Here is a tiny trained network, its code and every weight. The questions are about switching its units off for an input and a class, where a switched-off unit gives its printed mean instead of its output.

import numpy as np


def w(rows, s, z=0):
    codes = np.array(rows[::2]) - 128.0
    scale = np.full(codes.shape[1], s)
    scale[-1] = z or s
    return codes * scale


def f(y):
    return y / 2 * (1 + np.tanh(0.7978845608 * (y + 0.044715 * y**3)))


def log_softmax(a):
    a = a - a.max(-1, keepdims=True)
    return a - np.log(np.exp(a).sum(-1, keepdims=True))


def net(x, mask):
    res = np.array(x, float).reshape(1, 6) / 4 @ E
    y = f(res @ A[0][:, :-1].T + A[0][:, -1])
    res = res + np.where(mask, y, B[0][:, -1]) @ B[0][:, :-1]
    return log_softmax(res[-1] @ U[:, :-1].T + U[:, -1])


A, B = {}, {}
E = w([
[114,36,52,207,124,117,116,189],'x0',
[106,41,113,36,226,210,100,146],'x1',
[101,105,178,140,126,131,131,130],'x2',
[8,192,134,168,211,113,12,74],'x3',
[93,111,162,135,129,136,139,125],'x4',
[145,108,143,136,254,45,174,85],'x5',
],0.0069)
A[0] = w([
[146,48,46,211,131,127,142,190,161],'neuron 0',
[125,112,90,70,172,211,131,137,84],'neuron 1',
[218,119,106,70,101,107,156,143,78],'neuron 2',
[149,123,142,90,39,183,117,178,115],'neuron 3',
[149,82,119,30,161,157,114,141,89],'neuron 4',
[234,82,154,139,85,155,243,93,1],'neuron 5',
[184,44,145,127,102,128,238,200,138],'neuron 6',
[151,199,147,236,97,161,172,99,91],'neuron 7',
[175,105,152,138,209,61,185,121,165],'neuron 8',
[162,103,129,136,203,72,217,80,90],'neuron 9',
[186,199,220,2,119,133,152,106,129],'neuron 10',
[163,169,86,180,78,100,135,85,45],'neuron 11',
[140,191,149,174,75,66,192,127,92],'neuron 12',
],0.0083,0.0031)
B[0] = w([
[55,139,135,115,114,115,227,254,244],'neuron 0',
[161,38,157,173,135,155,254,62,184],'neuron 1',
[141,145,106,113,161,134,81,136,191],'neuron 2',
[185,143,106,58,64,184,58,110,199],'neuron 3',
[211,61,186,193,204,139,130,97,189],'neuron 4',
[139,123,175,159,183,108,26,137,220],'neuron 5',
[66,166,136,106,218,111,50,168,253],'neuron 6',
[163,60,140,188,141,163,130,97,189],'neuron 7',
[81,135,90,34,57,241,119,47,218],'neuron 8',
[81,141,215,69,19,196,94,76,207],'neuron 9',
[74,191,90,98,153,11,243,216,228],'neuron 10',
[158,84,153,153,136,97,179,89,172],'neuron 11',
[201,76,141,198,184,168,202,86,207],'neuron 12',
],0.0077,0.007)
U = w([
[119,171,106,120,145,128,134,123,255],'0',
[184,86,152,166,174,138,167,93,62],'1',
[102,203,124,143,208,99,11,118,130],'2',
[61,196,92,99,125,80,212,185,48],'3',
[126,157,138,57,1,186,88,90,80],'4',
],0.0096,0.0087)

Each question gives the input, the list of numbers given to net, and the class t.
The units are the neurons (one row each of A and B). Each row of codes is followed by its name. A weight is (code - 128) times the scale printed after its matrix; where a second scale follows, it is the last column's (A, B and U).
mask holds one flag per neuron, in row order. A switched-off neuron (its flag False) gives its mean, the last column of its row in B, instead of its output. The means were averaged over made-up inputs and are rounded, as every weight is.
A unit's drop is (log p(t) with every unit on - log p(t) with that unit switched off) / (log p(t) with every unit on - log p(t) with every unit switched off).
The circuit of an input: a set's keep is (log p(t) with only the set's units on - log p(t) with every unit switched off) / (log p(t) with every unit on - log p(t) with every unit switched off). Starting from the 12 units with the biggest drops (on a tie, the unit counted first), units are removed one at a time, each time the one whose removal leaves the highest keep (on an exact tie, the one counted first), for as long as the keep stays at least 0.8.
units of the circuit, in order: the units of the circuit, biggest drop first
most important unit: the unit with the biggest drop
top k neurons: the k neurons with the biggest drops, biggest first
input [-6,0,1,-6,3,8], class 4: top 3 neurons => neuron 9; neuron 8; neuron 0
input [-1,4,-1,-7,-1,-5], class 2: units of the circuit, in order => neuron 6; neuron 5
input [8,-4,-2,-1,-1,3], class 3: units of the circuit, in order => neuron 0
input [-3,-3,-2,-7,-1,5], class 2: units of the circuit, in order => neuron 5; neuron 6
input [-5,-2,3,-8,-8,-4], class 2: units of the circuit, in order => neuron 5; neuron 6
input [-5,4,3,2,6,2], class 3: top 2 neurons => neuron 10; neuron 5
input [-2,-6,-3,-6,-5,-6], class 1: top 3 neurons => neuron 12; neuron 11; neuron 7
input [-3,8,-7,-3,-6,3], class 1: top 2 neurons => neuron 4; neuron 1
input [1,3,7,-8,-4,-1], class 2: top 2 neurons => neuron 6; neuron 5
input [-3,6,-2,1,4,2], class 1: units of the circuit, in order => neuron 4; neuron 1
input [-7,8,-4,4,-2,-4], class 1: top 2 neurons => neuron 1; neuron 4
input [1,-5,-4,-7,-6,1], class 2: units of the circuit, in order => neuron 6; neuron 5
input [1,-3,-2,1,-7,-1], class 1: units of the circuit, in order => neuron 6; neuron 8
input [5,8,1,-8,-6,-8], class 1: most important unit => neuron 1
input [8,0,4,6,7,2], class 3: top 4 neurons => neuron 0; neuron 5; neuron 6; neuron 4
input [-8,5,-6,-8,8,4], class 2: units of the circuit, in order => neuron 5; neuron 6
input [-7,-2,-8,-7,6,-7], class 0: top 2 neurons => neuron 10; neuron 3
input [4,5,2,2,-6,-3], class 1: units of the circuit, in order => neuron 1; neuron 6
input [5,0,-1,2,1,5], class 3: units of the circuit, in order => neuron 0; neuron 5
input [-7,5,-3,-7,-5,3], class 2: most important unit => neuron 5
